Below are the code and all the weights of a small trained network. Each question names an input and a target symbol and asks about switching units off, where a switched-off unit gives its printed mean instead of its output.

import numpy as np


def w(rows, s, z=0):
    codes = np.array(rows[::2]) - 128.0
    scale = np.full(codes.shape[1], s)
    scale[-1] = z or s
    return codes * scale


def f(y):
    return y / 2 * (1 + np.tanh(0.7978845608 * (y + 0.044715 * y**3)))


def softmax(a):
    e = np.exp(a - a.max(-1, keepdims=True))
    return e / e.sum(-1, keepdims=True)


def log_softmax(a):
    a = a - a.max(-1, keepdims=True)
    return a - np.log(np.exp(a).sum(-1, keepdims=True))


def net(x, mask):
    ids = ['ΓΔΞΠΦαβεζηθλμτω'.index(c) for c in x.split()]
    T = len(ids)
    res = E[ids] + P[:T]
    u = 0
    for l in range(2):
        r = res
        for j in range(2):
            rows = slice(3 * j, 3 * j + 3)
            q, k, v = (r @ M[l][rows].T for M in (Q, K, V))
            z = softmax(np.where(np.tri(T) > 0, q @ k.T / 3**0.5, -1e9)) @ v
            o = O[l][rows]
            res = res + np.where(mask[u + j], z, o[:, -1]) @ o[:, :-1]
        u += 2
        y = f(res @ A[l][:, :-1].T + A[l][:, -1])
        res = res + np.where(mask[u : u + 4], y, B[l][:, -1]) @ B[l][:, :-1]
        u += 4
    return log_softmax(res[-1] @ U[:, :-1].T + U[:, -1])


Q, K, V, O, A, B = {}, {}, {}, {}, {}, {}
E = w([
[133,101,150,44],'Γ',
[105,93,140,62],'Δ',
[121,100,200,128],'Ξ',
[215,235,154,24],'Π',
[149,110,48,209],'Φ',
[71,118,120,67],'α',
[74,119,119,60],'β',
[60,127,116,69],'ε',
[56,133,117,78],'ζ',
[4,186,123,122],'η',
[51,131,114,75],'θ',
[77,109,117,56],'λ',
[15,207,120,147],'μ',
[163,70,24,116],'τ',
[62,124,115,84],'ω',
],0.013)
P = w([
[122,2,150,38],'0',
[144,80,153,69],'1',
[143,119,156,73],'2',
[139,145,160,87],'3',
[137,165,164,103],'4',
[136,183,167,112],'5',
[139,193,168,125],'6',
[138,202,169,134],'7',
],0.0079)
Q[0] = w([
[124,133,130,154],'0.h0',
[146,141,164,137],'0.h0',
[154,177,133,92],'0.h0',
[150,94,252,168],'0.h1',
[102,158,176,163],'0.h1',
[148,135,37,162],'0.h1',
],0.022)
K[0] = w([
[136,128,104,161],'0.h0',
[153,134,198,155],'0.h0',
[151,163,130,123],'0.h0',
[223,85,250,164],'0.h1',
[97,185,214,173],'0.h1',
[88,101,9,206],'0.h1',
],0.015)
V[0] = w([
[87,95,46,96],'0.h0',
[176,213,136,122],'0.h0',
[133,183,42,82],'0.h0',
[115,128,175,137],'0.h1',
[201,156,59,157],'0.h1',
[158,169,254,206],'0.h1',
],0.0094)
O[0] = w([
[113,122,66,95,82],'0.h0',
[89,57,213,213,170],'0.h0',
[75,54,146,177,127],'0.h0',
[146,129,107,101,169],'0.h1',
[28,126,171,132,2],'0.h1',
[81,134,88,1,156],'0.h1',
],0.0089,0.0043)
A[0] = w([
[98,108,2,59,26],'0.n0',
[208,158,97,134,223],'0.n1',
[80,47,39,93,4],'0.n2',
[117,169,76,163,229],'0.n3',
],0.013,0.0037)
B[0] = w([
[161,92,84,253,202],'0.n0',
[45,116,157,74,253],'0.n1',
[152,190,146,96,124],'0.n2',
[111,96,116,99,149],'0.n3',
],0.019,0.0049)
Q[1] = w([
[168,120,96,166],'1.h0',
[78,179,112,194],'1.h0',
[141,171,99,109],'1.h0',
[80,250,90,244],'1.h1',
[51,189,169,82],'1.h1',
[203,182,75,164],'1.h1',
],0.011)
K[1] = w([
[101,9,141,154],'1.h0',
[155,35,166,150],'1.h0',
[182,79,119,60],'1.h0',
[23,33,105,236],'1.h1',
[126,189,255,224],'1.h1',
[33,146,12,151],'1.h1',
],0.0089)
V[1] = w([
[128,196,90,102],'1.h0',
[39,230,187,224],'1.h0',
[68,131,12,114],'1.h0',
[22,242,126,165],'1.h1',
[54,119,141,200],'1.h1',
[131,77,216,143],'1.h1',
],0.011)
O[1] = w([
[136,191,139,189,83],'1.h0',
[18,180,179,122,63],'1.h0',
[124,232,16,101,128],'1.h0',
[146,13,158,65,57],'1.h1',
[149,100,211,145,119],'1.h1',
[176,142,126,243,255],'1.h1',
],0.011,0.0088)
A[1] = w([
[71,206,179,178,106],'1.n0',
[61,99,231,139,106],'1.n1',
[214,160,232,21,253],'1.n2',
[19,108,247,17,106],'1.n3',
],0.011,0.0049)
B[1] = w([
[66,202,133,131,235],'1.n0',
[162,116,31,55,254],'1.n1',
[106,44,224,121,212],'1.n2',
[146,149,234,248,161],'1.n3',
],0.018,0.0089)
U = w([
[162,131,41,108,225],'Γ',
[111,116,106,10,211],'Δ',
[68,67,119,96,221],'Ξ',
[230,100,148,134,79],'Π',
[114,90,106,152,67],'Φ',
[159,121,119,129,2],'α',
[164,120,121,144,111],'β',
[148,120,119,144,123],'ε',
[144,122,117,146,104],'ζ',
[109,141,125,138,90],'η',
[136,118,113,142,113],'θ',
[190,141,126,133,48],'λ',
[83,143,123,134,98],'μ',
[94,64,91,183,127],'τ',
[128,114,109,151,83],'ω',
],0.013,0.0035)

Each question gives the input, a string of symbols that net reads in full, and the target symbol t.
The units are the heads (3 rows each of Q, K, V and O) and the neurons (one row each of A and B). Each row of codes is followed by its name. A weight is (code - 128) times the scale printed after its matrix; where a second scale follows, it is the last column's (O, A, B and U).
mask holds one flag per unit, layer by layer, with each layer's heads first. A switched-off unit (its flag False) gives its mean, the last column of its rows in O or B, instead of its output. The means were averaged over made-up inputs and are rounded, as every weight is.
A unit's drop is (log p(t) with every unit on - log p(t) with that unit switched off) / (log p(t) with every unit on - log p(t) with every unit switched off).
The circuit of an input: a set's keep is (log p(t) with only the set's units on - log p(t) with every unit switched off) / (log p(t) with every unit on - log p(t) with every unit switched off). Starting from all 12 units, units are removed one at a time, each time the one whose removal leaves the highest keep (on an exact tie, the one counted first), for as long as the keep stays at least 0.8.
units of the circuit, in order: the units of the circuit, biggest drop first
top k neurons: the k neurons with the biggest drops, biggest first
k most important neurons of layer l: the k neurons of layer l with the biggest drops, biggest first
which heads matter: for each layer, one digit per head in row order, 1 if its drop is at least 0.15 and else 0, layers parted by /
input β μ η μ, target Δ: which heads matter	11 / 11
input μ Ξ η, target Γ: units of the circuit, in order	1.n2; 0.h0
input Ξ τ Π Ξ Ξ, target Π: top neuron	1.n0
input Π η μ Ξ, target μ: top 2 neurons	1.n0; 0.n0
input Ξ β β Π Π Π, target Π: 2 most important neurons of layer 0	0.n3; 0.n0
input Ξ Γ ε Φ, target Γ: 3 most important neurons of layer 1	1.n2; 1.n3; 1.n0
input Γ ε Γ, target Δ: units of the circuit, in order	0.n1; 0.h1; 0.h0; 0.n0
input Ξ Π η Φ Ξ Ξ μ ε, target μ: top 2 neurons	0.n0; 1.n1
input η α Ξ Ξ, target Δ: top 3 neurons	0.n1; 1.n3; 0.n0
input μ β Ξ λ ζ, target Γ: 3 most important neurons of layer 1	1.n2; 1.n0; 1.n3
input Γ Φ Ξ μ Ξ Γ, target Δ: units of the circuit, in order	1.h1; 0.h0
input α α ζ, target Γ: units of the circuit, in order	1.h0; 0.h0
input θ μ τ Ξ Δ η ω, target Γ: units of the circuit, in order	1.h0; 0.h0
input Γ η τ Δ, target Δ: units of the circuit, in order	0.h0; 1.h1
input Π Γ ω Ξ μ μ α, target μ: top 2 neurons	0.n0; 1.n0
input Π Γ Δ, target Π: 2 most important neurons of layer 0	0.n1; 0.n0
input Γ Ξ Ξ μ Π, target μ: which heads matter	10 / 10
input Π τ Ξ Γ Ξ Ξ Γ, target Ξ: units of the circuit, in order	0.n0; 1.n2
input Π Π μ ω μ β θ, target Γ: units of the circuit, in order	1.n1; 0.h0; 1.h0; 1.n2
input ω τ Ξ Ξ Ξ Δ, target Γ: units of the circuit, in order	1.h0; 0.h0
input η η Γ, target Γ: which heads matter	11 / 10
input η μ Ξ ω α Γ Ξ μ, target Δ: units of the circuit, in order	1.h1; 0.h0
input Π Π Ξ Γ η ω, target Γ: 3 most important neurons of layer 1	1.n1; 1.n2; 1.n3
input Ξ β ε Π μ, target μ: units of the circuit, in order	0.n0; 1.n0
input β η α Φ τ Δ, target Γ: top 3 neurons	0.n3; 1.n2; 0.n2
input ζ Ξ Π Π, target Δ: units of the circuit, in order	0.h0; 0.h1; 1.n1; 1.h0
input Γ Ξ μ, target Γ: units of the circuit, in order	0.h0; 1.h0
input β η ζ ε Γ Γ ζ η, target Δ: units of the circuit, in order	1.h1
